Below is a small trained network, with its code and all its weights. Each question gives an input and a class and asks what happens when units are switched off, that is, made to give their printed mean instead of their output.

import numpy as np


def w(rows, s, z=0):
    codes = np.array(rows[::2]) - 128.0
    scale = np.full(codes.shape[1], s)
    scale[-1] = z or s
    return codes * scale


def norm(h):
    return h / np.sqrt((h * h).mean(-1, keepdims=True) + 1e-5)


def f(y):
    return np.maximum(y, 0)


def log_softmax(a):
    a = a - a.max(-1, keepdims=True)
    return a - np.log(np.exp(a).sum(-1, keepdims=True))


def net(x, mask):
    res = np.array(x, float).reshape(1, 3) / 4 @ E
    u = 0
    for l in range(3):
        y = f(norm(res) @ A[l][:, :-1].T + A[l][:, -1])
        res = res + np.where(mask[u : u + 13], y, B[l][:, -1]) @ B[l][:, :-1]
        u += 13
    return log_softmax(norm(res)[-1] @ U[:, :-1].T + U[:, -1])


A, B = {}, {}
E = w([
[195,146,80,54,220],'x0',
[55,251,131,87,103],'x1',
[193,193,103,224,137],'x2',
],0.013)
A[0] = w([
[129,136,134,95,96,132],'0.n1',
[97,114,65,122,106,88],'0.n2',
[148,138,136,130,100,75],'0.n3',
[118,126,131,133,135,69],'0.n4',
[155,123,144,117,100,155],'0.n5',
[146,110,132,134,144,254],'0.n6',
[119,130,53,132,98,61],'0.n7',
[100,121,142,164,168,78],'0.n8',
[116,118,202,138,175,74],'0.n9',
[127,118,81,135,150,62],'0.n10',
[224,161,150,72,2,87],'0.n11',
[200,122,79,88,16,91],'0.n12',
[180,133,143,114,117,70],'0.n13',
],0.0049,0.0063)
B[0] = w([
[110,131,118,138,132,143],'0.n1',
[140,128,165,117,124,128],'0.n2',
[115,125,133,126,141,128],'0.n3',
[110,121,110,141,131,128],'0.n4',
[95,134,125,138,147,154],'0.n5',
[5,149,98,172,185,255],'0.n6',
[113,132,129,132,148,128],'0.n7',
[130,135,94,128,134,128],'0.n8',
[106,140,159,146,143,128],'0.n9',
[71,124,121,142,136,128],'0.n10',
[104,133,171,142,160,128],'0.n11',
[119,127,120,142,135,128],'0.n12',
[114,134,159,128,150,128],'0.n13',
],0.023,0.0064)
A[1] = w([
[239,176,122,221,115,46],'1.n1',
[189,1,127,174,154,2],'1.n2',
[157,228,162,63,67,76],'1.n3',
[141,68,131,146,147,26],'1.n4',
[145,75,184,174,30,88],'1.n5',
[187,158,105,187,135,47],'1.n6',
[118,47,148,30,95,71],'1.n7',
[76,130,130,160,145,136],'1.n8',
[133,95,128,164,154,18],'1.n9',
[213,126,110,66,205,80],'1.n10',
[185,129,128,85,170,67],'1.n11',
[124,52,157,55,108,78],'1.n12',
[136,107,183,165,40,100],'1.n13',
],0.02,0.0054)
B[1] = w([
[125,107,213,128,172,159],'1.n1',
[132,165,125,104,2,174],'1.n2',
[145,147,128,114,43,147],'1.n3',
[125,141,130,108,66,151],'1.n4',
[126,125,50,146,162,148],'1.n5',
[126,111,182,139,141,155],'1.n6',
[135,115,204,155,151,155],'1.n7',
[172,115,130,131,121,246],'1.n8',
[134,153,129,122,88,156],'1.n9',
[110,85,53,169,137,162],'1.n10',
[131,120,84,150,143,138],'1.n11',
[132,121,190,141,154,149],'1.n12',
[106,102,75,139,159,146],'1.n13',
],0.046,0.014)
A[2] = w([
[126,183,175,156,173,78],'2.n1',
[108,166,115,101,156,108],'2.n2',
[98,94,174,70,145,53],'2.n3',
[107,228,119,59,22,12],'2.n4',
[175,88,120,127,125,183],'2.n5',
[111,85,147,82,139,44],'2.n6',
[40,113,5,162,178,41],'2.n7',
[252,117,123,38,152,88],'2.n8',
[105,91,126,102,116,62],'2.n9',
[108,135,190,133,149,2],'2.n10',
[107,83,150,73,137,26],'2.n11',
[85,247,135,73,128,155],'2.n12',
[93,102,218,147,190,39],'2.n13',
],0.023,0.0028)
B[2] = w([
[118,109,182,159,135,164],'2.n1',
[105,114,128,173,100,133],'2.n2',
[95,119,174,162,133,153],'2.n3',
[186,127,110,89,4,248],'2.n4',
[117,189,115,93,144,181],'2.n5',
[160,120,158,160,130,140],'2.n6',
[113,121,10,173,220,226],'2.n7',
[62,139,132,17,155,162],'2.n8',
[216,186,139,148,149,136],'2.n9',
[156,95,170,113,185,167],'2.n10',
[135,139,162,177,128,140],'2.n11',
[154,103,111,179,55,160],'2.n12',
[111,124,237,143,153,213],'2.n13',
],0.037,0.015)
U = w([
[177,130,102,124,9,167],'0',
[120,103,251,180,202,185],'1',
[109,117,2,192,229,149],'2',
[81,178,122,27,177,3],'3',
],0.017,0.0026)

Each question gives the input, the list of numbers given to net, and the class t.
The units are the neurons (one row each of A and B). Each row of codes is followed by its name. A weight is (code - 128) times the scale printed after its matrix; where a second scale follows, it is the last column's (A, B and U).
mask holds one flag per neuron, layer by layer. A switched-off neuron (its flag False) gives its mean, the last column of its row in B, instead of its output. The means were averaged over made-up inputs and are rounded, as every weight is.
A unit's drop is (log p(t) with every unit on - log p(t) with that unit switched off) / (log p(t) with every unit on - log p(t) with every unit switched off).
The circuit of an input: a set's keep is (log p(t) with only the set's units on - log p(t) with every unit switched off) / (log p(t) with every unit on - log p(t) with every unit switched off). Starting from the 12 units with the biggest drops (on a tie, the unit counted first), units are removed one at a time, each time the one whose removal leaves the highest keep (on an exact tie, the one counted first), for as long as the keep stays at least 0.8.
units of the circuit, in order: the units of the circuit, biggest drop first
top k neurons: the k neurons with the biggest drops, biggest first
top k neurons in layer l: the k neurons of layer l with the biggest drops, biggest first
drop when u is switched off: that unit's drop, to one decimal
input [8,-6,1], class 2: top 2 neurons	(1.n10; 2.n7)
input [-3,-1,2], class 3: top 3 neurons	(1.n2; 1.n10; 1.n8)
input [1,-6,8], class 1: units of the circuit, in order	(1.n1)
input [6,-4,-5], class 2: top 2 neurons	(1.n10; 1.n1)
input [-7,5,2], class 2: top 2 neurons	(1.n13; 1.n2)
input [-2,2,3], class 3: top 4 neurons in layer 1	(1.n8; 1.n2; 1.n10; 1.n1)
input [-3,-1,-1], class 3: top 2 neurons	(1.n2; 1.n10)
input [8,-6,-2], class 2: top 2 neurons	(1.n10; 2.n7)
input [0,1,3], class 3: top 4 neurons	(1.n8; 1.n2; 1.n1; 1.n7)
input [-7,-2,-7], class 1: top 2 neurons in layer 1	(1.n7; 1.n12)
input [0,-3,-1], class 3: top 3 neurons	(0.n6; 1.n2; 1.n10)
input [1,3,4], class 1: top 2 neurons	(1.n2; 0.n6)
input [-4,3,-4], class 1: top 2 neurons in layer 2	(2.n4; 2.n7)
input [5,1,-5], class 1: top neuron	(1.n7)
input [1,2,2], class 3: drop when 1.n10 is switched off	0.3
input [7,-6,4], class 2: drop when 1.n10 is switched off	3.6
input [2,1,4], class 1: drop when 2.n6 is switched off	0.0
